B: [ 59 -73  20 -57  -9 -31  33 -11 -57   9  -7  15 -13   5  61 -26 -55  36
  53 -59  43   3  57   8 -11  -7  -9]
E: [ 18 -18  52 -11  42 -16 -24 -12 -41 -21  -5  35  51  34  91  -4 -50  38
  33 -77 -25  -3  36  21  10  14 -40]
X: [ 59 -73   6   4  -9 -31  33 -11 -57   9  -7  15 -13  43  61 -26 -48  38
  53 -59  43   3  57   8 -11  -7  -9]
A: [ 23 -55  17 -12  33  -4  22 -11 -58 -37   3  52  39   9  88  -4 -49  38
  37 -81  12  -1  47 -14  15 -21 -56]
V: [-38 -30 -30  39 -29  41  48  15  51   9   4 -20 -23   4  61   9  30  71
   3  -3  47  43  62  30 -75 -22 -56]
tail: [-49  38] | [ 37 -81  12  -1  47 -14  15 -21 -56]
tail: [ -4 -49  38] | [ 37 -81  12  -1  47 -14  15 -21 -56]
tail: [-11  42 -16] | [-24 -12 -41 -21  -5  35  51  34  91  -4 -50  38  33 -77 -25  -3  36  21
  10  14 -40]
tail: [ 18 -18  52 -11  42] | [-16 -24 -12 -41 -21  -5  35  51  34  91  -4 -50  38  33 -77 -25  -3  36
  21  10  14 -40]
tail: [ 5 61] | [-26 -55  36  53 -59  43   3  57   8 -11  -7  -9]

Q: [-20  32   2 -26   2 -71 -25  19  -6  39  15  45  14 -22 -45  28  -5 -49
 -62  52  17 -28 -19  25  41  43 -48 -24]
D: [ -4   3   3   1   1   1  -8  -3   7  -2 -14  13  -6   0  -2  -2 -11   6
 -11  17 -14   7 -10  19   5   2 -18  -9]
H: [ -6 -32  79  -6  31 -37  17  21  29  40  22 -56 -36  12  51  42 -42  22
   4  55  13  -9 -34  11 -39 -46  31  -4]
N: [-15  -3   2 -20 -14  23 -15  -3  23   0 -28  -9  -5  23 -17   7 -24 -17
   8  27 -23   0 -11  11  22 -12   9  -3]
M: [ 18 -33  -2  26 -18  54 -20 -25  50  18 -13 -24  20  22  -5 -14  -3 -18
 -16  13 -12   5 -11  11  22 -11  26 -20]
tail: [ 22 -11] | [ 26 -20]
tail: [ 18 -13 -24] | [ 20  22  -5 -14  -3 -18 -16  13 -12   5 -11  11  22 -11  26 -20]

C: [-63  53   0  40]
J: [ 23 -36 -20 -53]
K: [ 17 -40 -41 -69]
G: [-38  24   7   9]
L: [-38  30   8 -56]
R: [  7 -23 -32  -1]
Y: [ 16 -34 -38 -64]
F: [-62 -35 -38  40]
tail: [-36 -20] | [-53]
tail: [-38  24   7] | [9]
tail: [-34 -38] | [-64]

U: [  4 -13 -50  50 -84  -2 -76]
S: [  4   1   7   9  15 -29  11]
T: [-42 -13 -49  50  48 -29  47]
W: [-29 -13 -48   9  14   5  11]
tail: [-13 -48] | [ 9 14  5 11]
tail: [-49  50  48] | [-29  47]
tail: [ 50  48 -29] | [47]
tail: [ 9 14] | [ 5 11]
tail: [-13 -49  50] | [ 48 -29  47]
tail: [4 1] | [  7   9  15 -29  11]

nozum: [-19 -19 -49   7 -78  11 -54  27 -14 -35 -15 -32 -13  11   7 -16 -65]
git: [ 32 -62 -47  -9 -10   4 -40  15  45  11   9 -75  13  13 -17  56  30]
pobe: [-28 -19 -30   4 -78  10 -39  14 -27 -36 -15 -32 -16  11   7 -26 -70]
tail: [-39  14] | [-27 -36 -15 -32 -16  11   7 -26 -70]
tail: [-35 -15] | [-32 -13  11   7 -16 -65]
tail: [ 10 -39] | [ 14 -27 -36 -15 -32 -16  11   7 -26 -70]
tail: [-78  11] | [-54  27 -14 -35 -15 -32 -13  11   7 -16 -65]

menel: [-1 -5 29 76 17  7  5]
zib: [ 0  3 29 76 18 24 -6]
Kol: [  0   3 -16   4  71  24  -6]
digit: [-1 -1 47 66 12  7  6]
Vutal: [ -2  -1 -16  21  71   1  78]
tail: [29 76 17] | [7 5]
tail: [-1 -1] | [47 66 12  7  6]

Sofed: [  5 -15  -7  13 -11 -38 -24   4   2 -24   0  24 -32 -26   6  11  57   5
  -8  -4  10   2  25 -14  -4  -2   2  22  13 -10   3 -31 -24]
nusa: [  4  10  18   2   6 -49 -26   6   3 -80  -7  60   7 -23   6 -15  -9  -5
  -3  -7   9  13 -15 -13  -5 -13  -2   2  -6  21  14 -13 -11]
zodap: [ 15  -9  -4   6  -2 -41   8 -13  -1  23  12 -66  10 -31   7  23   7 -10
   7   0  -7 -17  22 -17  -8 -20  -1 -16   9 -21 -14   2   4]
reni: [  0 -13  12  -7   8  20 -16  -7   7 -22  25  13  -3  38   1  -3  34 -19
  -2  -4  -9  19 -48 -12   2  -4  -9  -3   8   8 -17 -19  13]
Buka: [ -8  20  10   0   0   5  16 -19  -5 -26  -7   3  -5  53   4  -4 -31  -1
  -5   2  -5  -2  12   3  -2 -31  -2  23  -4   4 -16  17  13]
Pamiv: [ 36 -17 -21   3  13 -52 -10  -7   9 -30  -7  59  12   7  -8  23  38   8
   7  -8   5  -9   5  -8   5 -15  -5  11   3   3 -12 -10  -8]
zibon: [-27 -31  -5  -7 -14  -6  -9   2   6  29  38   8  -1 -64   1  -4 -27 -11
  -3 -22   8   1   1  12 -28 -10   9 -12 -10   5  19 -27  -6]
Rimo: [ -3 -31  -4  19 -40  -9  10 -14  -4  -2 -24 -43 -23 -31 -13  13  -7   7
  -1  -1 -19   9   8  12  -6 -31  -2  24  -4   7  23 -11  -9]
rufo: [ 34  -7 -15   8 -10   3  11  12   1 -14 -13 -34 -21 -26   7 -15  -9  -5
  -3  -2   0  25  23 -10 -12  -6   4  -8   5  -5  -6  -6  13]
neta: [ 13 -10 -20 -12  11 -28  41  -4   1   3  -7 -17   1   3 -14 -21   1 -15
  15  -2  -3   5 -11  -2   4  18   1  -8  -7 -18  -7 -22  29]
mog: [-29  -7  -8 -17 -13 -23 -24  -7 -14   8   3  23  18  25  -9  -1   4  14
   5   0 -20 -11  38   4   9   0   2  12  -5   4   7  -4  -4]
pav: [ 12   6 -26   5  18 -26  13 -11  -2 -40  -7  21  -4  -7   2  25 -41  -5
 -11   9  17 -13  17  18 -10 -15   4  -6  -1 -18 -15 -13   8]
tail: [15 -9 -4  6] | [ -2 -41   8 -13  -1  23  12 -66  10 -31   7  23   7 -10   7   0  -7 -17
  22 -17  -8 -20  -1 -16   9 -21 -14   2   4]
tail: [23 -4  4] | [-16  17  13]
tail: [-15   8 -10   3  11] | [ 12   1 -14 -13 -34 -21 -26   7 -15  -9  -5  -3  -2   0  25  23 -10 -12
  -6   4  -8   5  -5  -6  -6  13]
tail: [  7 -15  -9  -5  -3] | [ -2   0  25  23 -10 -12  -6   4  -8   5  -5  -6  -6  13]
tail: [-31  -2  24  -4] | [  7  23 -11  -9]
tail: [-31  -5] | [ -7 -14  -6  -9   2   6  29  38   8  -1 -64   1  -4 -27 -11  -3 -22   8
   1   1  12 -28 -10   9 -12 -10   5  19 -27  -6]

devup: [  7  27 -59  -1   8]
lodas: [  8  27 -59 -62 -45]
Vabe: [ 23 -23 -30  -1   7]
rorop: [-43  31 -59 -61 -45]
tail: [-43  31 -59] | [-61 -45]
tail: [ 23 -23] | [-30  -1   7]
tail: [ 8 27] | [-59 -62 -45]
tail: [-59  -1] | [8]
tail: [-30  -1] | [7]
tail: [ 23 -23 -30  -1] | [7]

Popi: [ 32 -12  15 -28 -21  13 -71 -18  41 -27 -22  14 -17   0  20  30  25   9
  20  18  -8  -2  10   2  -2 -25 -20 -29 -44 -28 -18 -21  67  38 -38 -34
  -2 -19  -2 -22  19 -27  -1   9  14  -7  -2  23   4 -35 -14 -43  27 -29
  31 -52  19  44 -21 -45 -40   1  36  15]
dapa: [ -7  24   1   3 -15  -4  15  -2 -14  -4  18   8  -1   1 -18   8  -7  -3
   5  -4 -31   3  -9   4   4  31   2  17   6  16   8  19 -50 -15  28  -4
  -9   2  -4 -23   0  21 -20   3  22  26 -15 -26  -4  29   7  42 -16  13
 -11  10 -10 -27   2  -5  51   8 -35 -16]
kekig: [  3  11 -46 -39 -49 -32  27 -22   3  31 -48 -17  20  18 -25  36  37  14
   6 -18 -18  14   9  -3 -37 -25  -6  19   5 -32 -35  -3 -30  30 -27  29
  33 -14 -19  12 -32  21 -20   3  23 -35  20  18  -9 -18  20  20  14  17
 -30 -22 -35 -29 -23   8  -9 -32  -7 -52]
nus: [-37   4 -12  26  37  -6  67  25 -37  28  12 -15  20  -6 -17 -19 -18  14
 -11  -3  20  -3  -8  -6  -5  18  28  28  44  33   7  13 -54 -41  35  38
  -5  13   6  21 -20  17   2 -12 -14   2  10 -50  -3  31  13  24 -33  20
 -16  32 -20 -33  33  48  36 -34 -15  -6]
Tekis: [ 26  21  25  -7 -21  11 -64 -17  24 -45  19  25 -32   0   7  15  -3 -26
  32   6 -39   0  -6   9  19  23 -23 -14 -46   6  13  14  11  13  -3 -49
 -14  -2  -8 -49  26  17 -28  32  54  31 -34 -14   8   9 -13  18  11  -2
  16 -14  29  14 -13 -56  19  51 -20   6]
Kob: [ 44  -8 -14 -25   1  -5   5 -39 -19   7  45  12 -11  40 -15  30  25   9
  20  17 -22 -26  18  21   2  -4 -33  18  30 -68  -6   8 -42   7 -24  30
  55 -66 -13   9  22  16  15  -3 -36  18  13  34 -34  -8   0  41   6  26
  -6 -16 -11 -53 -38  33 -22   3  21   6]
rason: [ 17 -24  14 -27  -9  18 -24 -15   4   0   5  25  14  -1  -5 -17  -4  13
  35  20   1 -37  10   5 -14 -11  10   0  22 -42 -21 -16  22  -9  -9   7
   3 -16  11  -8  29 -18  13  -5  -9  23  27  12 -23 -21  12 -29 -24 -28
  14 -34   1  19 -28  -1  -5   1  35  23]
tail: [20 17] | [-22 -26  18  21   2  -4 -33  18  30 -68  -6   8 -42   7 -24  30  55 -66
 -13   9  22  16  15  -3 -36  18  13  34 -34  -8   0  41   6  26  -6 -16
 -11 -53 -38  33 -22   3  21   6]
tail: [30 25  9 20 17] | [-22 -26  18  21   2  -4 -33  18  30 -68  -6   8 -42   7 -24  30  55 -66
 -13   9  22  16  15  -3 -36  18  13  34 -34  -8   0  41   6  26  -6 -16
 -11 -53 -38  33 -22   3  21   6]
tail: [-27  29  33 -14 -19] | [ 12 -32  21 -20   3  23 -35  20  18  -9 -18  20  20  14  17 -30 -22 -35
 -29 -23   8  -9 -32  -7 -52]
tail: [ 1 35] | [23]
tail: [ 21 -20   3  22] | [ 26 -15 -26  -4  29   7  42 -16  13 -11  10 -10 -27   2  -5  51   8 -35
 -16]

